Below are the code and all the weights of a small trained network. Each question names an input and a class and asks about switching units off, where a switched-off unit gives its printed mean instead of its output.

import numpy as np


def w(rows, s, z=0):
    codes = np.array(rows[::2]) - 128.0
    scale = np.full(codes.shape[1], s)
    scale[-1] = z or s
    return codes * scale


def f(y):
    return y / 2 * (1 + np.tanh(0.7978845608 * (y + 0.044715 * y**3)))


def log_softmax(a):
    a = a - a.max(-1, keepdims=True)
    return a - np.log(np.exp(a).sum(-1, keepdims=True))


def net(x, mask):
    res = np.array(x, float).reshape(1, 5) / 4 @ E
    y = f(res @ A[0][:, :-1].T + A[0][:, -1])
    res = res + np.where(mask, y, B[0][:, -1]) @ B[0][:, :-1]
    return log_softmax(res[-1] @ U[:, :-1].T + U[:, -1])


A, B = {}, {}
E = w([
[113,124,198,109],'x0',
[123,135,125,126],'x1',
[130,121,132,134],'x2',
[204,249,163,181],'x3',
[120,122,197,103],'x4',
],0.011)
A[0] = w([
[103,160,150,139,158],'neuron 0',
[103,103,172,64,115],'neuron 1',
[149,90,180,119,142],'neuron 2',
[83,114,130,197,136],'neuron 3',
[162,162,73,144,97],'neuron 4',
[93,156,146,147,137],'neuron 5',
[199,191,239,145,203],'neuron 6',
[128,119,156,167,149],'neuron 7',
[71,48,32,133,38],'neuron 8',
[159,79,134,168,115],'neuron 9',
[91,97,61,105,172],'neuron 10',
[156,131,94,160,92],'neuron 11',
[105,133,159,175,151],'neuron 12',
[158,149,67,195,109],'neuron 13',
[167,145,88,149,96],'neuron 14',
[190,209,254,160,216],'neuron 15',
[212,143,64,152,113],'neuron 16',
[93,150,184,197,129],'neuron 17',
[169,169,64,207,113],'neuron 18',
[156,133,99,156,99],'neuron 19',
[167,149,87,172,106],'neuron 20',
[58,64,182,75,115],'neuron 21',
[161,210,225,158,184],'neuron 22',
[139,151,172,146,125],'neuron 23',
[99,161,118,108,129],'neuron 24',
[29,93,226,113,115],'neuron 25',
[72,149,204,86,103],'neuron 26',
[135,188,169,112,132],'neuron 27',
[102,93,168,96,112],'neuron 28',
[203,189,236,179,1],'neuron 29',
[108,74,183,64,116],'neuron 30',
[164,188,83,104,101],'neuron 31',
[73,155,142,164,142],'neuron 32',
[166,133,88,169,100],'neuron 33',
[121,82,158,99,105],'neuron 34',
[110,76,168,20,107],'neuron 35',
[72,71,200,103,132],'neuron 36',
[74,85,27,90,234],'neuron 37',
[212,175,65,183,117],'neuron 38',
[51,42,31,88,145],'neuron 39',
],0.0072,0.0068)
B[0] = w([
[138,98,146,82,147],'neuron 0',
[116,154,193,159,150],'neuron 1',
[109,153,160,109,144],'neuron 2',
[147,123,140,126,132],'neuron 3',
[104,141,126,196,141],'neuron 4',
[159,98,151,120,135],'neuron 5',
[134,96,69,147,235],'neuron 6',
[135,132,140,88,139],'neuron 7',
[106,79,62,181,173],'neuron 8',
[113,138,135,131,124],'neuron 9',
[175,77,127,86,182],'neuron 10',
[104,144,127,176,128],'neuron 11',
[132,116,138,90,141],'neuron 12',
[84,158,142,198,152],'neuron 13',
[96,151,131,196,134],'neuron 14',
[138,94,54,157,254],'neuron 15',
[101,162,124,185,156],'neuron 16',
[147,99,121,94,144],'neuron 17',
[93,159,142,193,168],'neuron 18',
[94,141,130,159,128],'neuron 19',
[99,172,138,177,144],'neuron 20',
[102,176,181,164,181],'neuron 21',
[133,69,67,130,224],'neuron 22',
[155,104,126,93,144],'neuron 23',
[126,117,125,132,129],'neuron 24',
[113,140,193,137,174],'neuron 25',
[137,153,182,129,147],'neuron 26',
[134,99,116,99,157],'neuron 27',
[108,176,171,141,145],'neuron 28',
[211,95,187,1,170],'neuron 29',
[109,192,176,141,163],'neuron 30',
[93,144,138,158,142],'neuron 31',
[116,106,125,93,135],'neuron 32',
[106,157,123,172,135],'neuron 33',
[106,154,143,154,140],'neuron 34',
[92,165,159,167,169],'neuron 35',
[106,168,203,130,173],'neuron 36',
[173,113,156,72,235],'neuron 37',
[84,162,160,195,179],'neuron 38',
[190,72,80,84,228],'neuron 39',
],0.0063,0.0094)
U = w([
[142,102,3,157,79],'0',
[185,121,170,21,249],'1',
[82,253,207,215,63],'2',
],0.0072,0.0021)

Each question gives the input, the list of numbers given to net, and the class t.
The units are the neurons (one row each of A and B). Each row of codes is followed by its name. A weight is (code - 128) times the scale printed after its matrix; where a second scale follows, it is the last column's (A, B and U).
mask holds one flag per neuron, in row order. A switched-off neuron (its flag False) gives its mean, the last column of its row in B, instead of its output. The means were averaged over made-up inputs and are rounded, as every weight is.
A unit's drop is (log p(t) with every unit on - log p(t) with that unit switched off) / (log p(t) with every unit on - log p(t) with every unit switched off).
The circuit of an input: a set's keep is (log p(t) with only the set's units on - log p(t) with every unit switched off) / (log p(t) with every unit on - log p(t) with every unit switched off). Starting from the 12 units with the biggest drops (on a tie, the unit counted first), units are removed one at a time, each time the one whose removal leaves the highest keep (on an exact tie, the one counted first), for as long as the keep stays at least 0.8.
circuit, biggest first: the units of the circuit, biggest drop first
most important unit: the unit with the biggest drop
k most important neurons: the k neurons with the biggest drops, biggest first
drop of u: that unit's drop, to one decimal
input [4,5,-3,0,8], class 2: most important unit	neuron 39
input [0,4,1,7,5], class 0: circuit, biggest first	[neuron 15; neuron 22]
input [-6,2,-6,-3,2], class 1: circuit, biggest first	[neuron 15; neuron 37]
input [-1,2,-2,8,5], class 0: circuit, biggest first	[neuron 15; neuron 22]
input [3,6,3,-5,1], class 2: circuit, biggest first	[neuron 21; neuron 35]
input [-1,-2,2,4,6], class 0: circuit, biggest first	[neuron 15; neuron 6]
input [4,-1,-3,-3,1], class 2: circuit, biggest first	[neuron 29; neuron 21; neuron 22]
input [5,-6,-1,-6,1], class 2: 2 most important neurons	[neuron 21; neuron 35]
input [-1,0,-8,5,6], class 0: 4 most important neurons	[neuron 15; neuron 6; neuron 22; neuron 37]
input [0,3,0,3,-5], class 2: 2 most important neurons	[neuron 39; neuron 38]
input [-3,8,-8,-5,1], class 1: drop of neuron 6	0.1
input [-6,-2,-5,-3,3], class 1: drop of neuron 15	0.4
input [-3,-4,-7,6,6], class 0: drop of neuron 15	0.2
input [8,0,5,7,8], class 1: circuit, biggest first	[neuron 29]
input [1,-4,5,-5,5], class 2: drop of neuron 21	0.2
